Below is a small trained network, with its code and all its weights. Each question gives an input and a class and asks what happens when units are switched off, that is, made to give their printed mean instead of their output.

import numpy as np


def w(rows, s, z=0):
    codes = np.array(rows[::2]) - 128.0
    scale = np.full(codes.shape[1], s)
    scale[-1] = z or s
    return codes * scale


def norm(h):
    return h / np.sqrt((h * h).mean(-1, keepdims=True) + 1e-5)


def f(y):
    return y / 2 * (1 + np.tanh(0.7978845608 * (y + 0.044715 * y**3)))


def log_softmax(a):
    a = a - a.max(-1, keepdims=True)
    return a - np.log(np.exp(a).sum(-1, keepdims=True))


def net(x, mask):
    res = np.array(x, float).reshape(1, 3) / 4 @ E
    u = 0
    for l in range(2):
        y = f(norm(res) @ A[l][:, :-1].T + A[l][:, -1])
        res = res + np.where(mask[u : u + 6], y, B[l][:, -1]) @ B[l][:, :-1]
        u += 6
    return log_softmax(norm(res)[-1] @ U[:, :-1].T + U[:, -1])


A, B = {}, {}
E = w([
[51,21,254,173,83,181,178,126,144,93],'x0',
[36,173,248,45,127,68,55,210,68,155],'x1',
[75,40,182,56,109,243,215,232,57,128],'x2',
],0.0068)
A[0] = w([
[149,137,38,66,175,159,173,150,91,175,181],'L0N0',
[184,165,64,152,159,94,99,64,159,108,113],'L0N1',
[125,150,157,59,114,138,84,197,122,75,103],'L0N2',
[185,132,13,121,202,222,197,41,175,114,108],'L0N3',
[116,59,184,154,81,194,217,64,142,72,3],'L0N4',
[153,162,90,2,189,112,114,142,34,194,246],'L0N5',
],0.0069,0.0061)
B[0] = w([
[170,158,178,164,131,118,93,102,134,42,200],'L0N0',
[136,111,96,80,136,88,122,37,174,167,208],'L0N1',
[71,124,120,107,146,93,54,157,92,90,165],'L0N2',
[144,35,161,144,115,95,146,155,76,73,236],'L0N3',
[112,204,84,188,90,146,144,155,158,165,191],'L0N4',
[156,250,205,146,88,159,165,255,77,143,253],'L0N5',
],0.011,0.0082)
A[1] = w([
[254,134,127,90,96,56,85,121,144,133,64],'L1N0',
[189,241,175,77,185,54,51,48,116,116,198],'L1N1',
[215,107,94,250,97,177,217,122,193,89,252],'L1N2',
[146,121,134,50,146,171,93,254,77,104,88],'L1N3',
[38,179,214,193,51,156,75,177,85,111,99],'L1N4',
[82,40,138,142,93,114,123,98,207,60,146],'L1N5',
],0.0074,0.0025)
B[1] = w([
[90,75,138,105,200,136,146,171,192,149,169],'L1N0',
[59,199,149,95,98,221,49,191,137,122,204],'L1N1',
[140,204,202,170,64,114,62,244,12,125,227],'L1N2',
[59,190,149,162,33,62,2,100,41,145,189],'L1N3',
[249,74,93,215,135,81,165,142,93,75,246],'L1N4',
[193,57,194,143,204,106,119,103,114,82,170],'L1N5',
],0.0082,0.012)
U = w([
[102,124,113,67,80,156,191,84,107,182,41],'0',
[79,131,57,120,116,180,184,75,110,154,30],'1',
[58,218,141,32,176,168,66,143,229,167,126],'2',
[113,130,126,36,101,168,208,55,99,191,25],'3',
[157,186,192,168,64,102,88,252,50,79,209],'4',
[77,150,85,107,146,207,219,92,129,129,43],'5',
[202,23,133,182,197,88,143,44,127,82,217],'6',
[110,169,104,112,120,166,208,92,138,137,2],'7',
],0.011,0.0044)

Each question gives the input, the list of numbers given to net, and the class t.
The units are the neurons (one row each of A and B). Each row of codes is followed by its name. A weight is (code - 128) times the scale printed after its matrix; where a second scale follows, it is the last column's (A, B and U).
mask holds one flag per neuron, layer by layer. A switched-off neuron (its flag False) gives its mean, the last column of its row in B, instead of its output. The means were averaged over made-up inputs and are rounded, as every weight is.
A unit's drop is (log p(t) with every unit on - log p(t) with that unit switched off) / (log p(t) with every unit on - log p(t) with every unit switched off).
The circuit of an input: a set's keep is (log p(t) with only the set's units on - log p(t) with every unit switched off) / (log p(t) with every unit on - log p(t) with every unit switched off). Starting from all 12 units, units are removed one at a time, each time the one whose removal leaves the highest keep (on an exact tie, the one counted first), for as long as the keep stays at least 0.8.
circuit, biggest first: the units of the circuit, biggest drop first
top k neurons: the k neurons with the biggest drops, biggest first
k most important neurons of layer l: the k neurons of layer l with the biggest drops, biggest first
drop when u is switched off: that unit's drop, to one decimal
input [5,-6,-6], class 6: circuit, biggest first	(L0N5)
input [-2,-3,-4], class 6: circuit, biggest first	(L0N5 L0N1)
input [-4,-7,-5], class 6: top 2 neurons	(L0N5 L0N1)
input [-5,3,-5], class 2: top 2 neurons	(L0N1 L1N2)
input [4,2,1], class 6: circuit, biggest first	(L0N5 L1N2)
input [-8,0,-3], class 2: circuit, biggest first	(L0N1 L1N4 L1N2)
input [-3,-8,-1], class 6: top 3 neurons	(L0N5 L0N3 L0N1)
input [2,-1,-7], class 2: top 3 neurons	(L1N4 L1N1 L0N3)
input [4,-2,-5], class 6: 2 most important neurons of layer 1	(L1N5 L1N3)
input [-2,-5,-8], class 6: top 3 neurons	(L0N5 L0N1 L0N3)
input [3,-8,-6], class 6: drop when L0N5 is switched off	0.7
input [2,-8,-6], class 6: drop when L0N5 is switched off	0.5
input [0,3,-4], class 2: drop when L0N1 is switched off	0.1
input [-4,0,-3], class 2: most important neuron of layer 0	(L0N1)
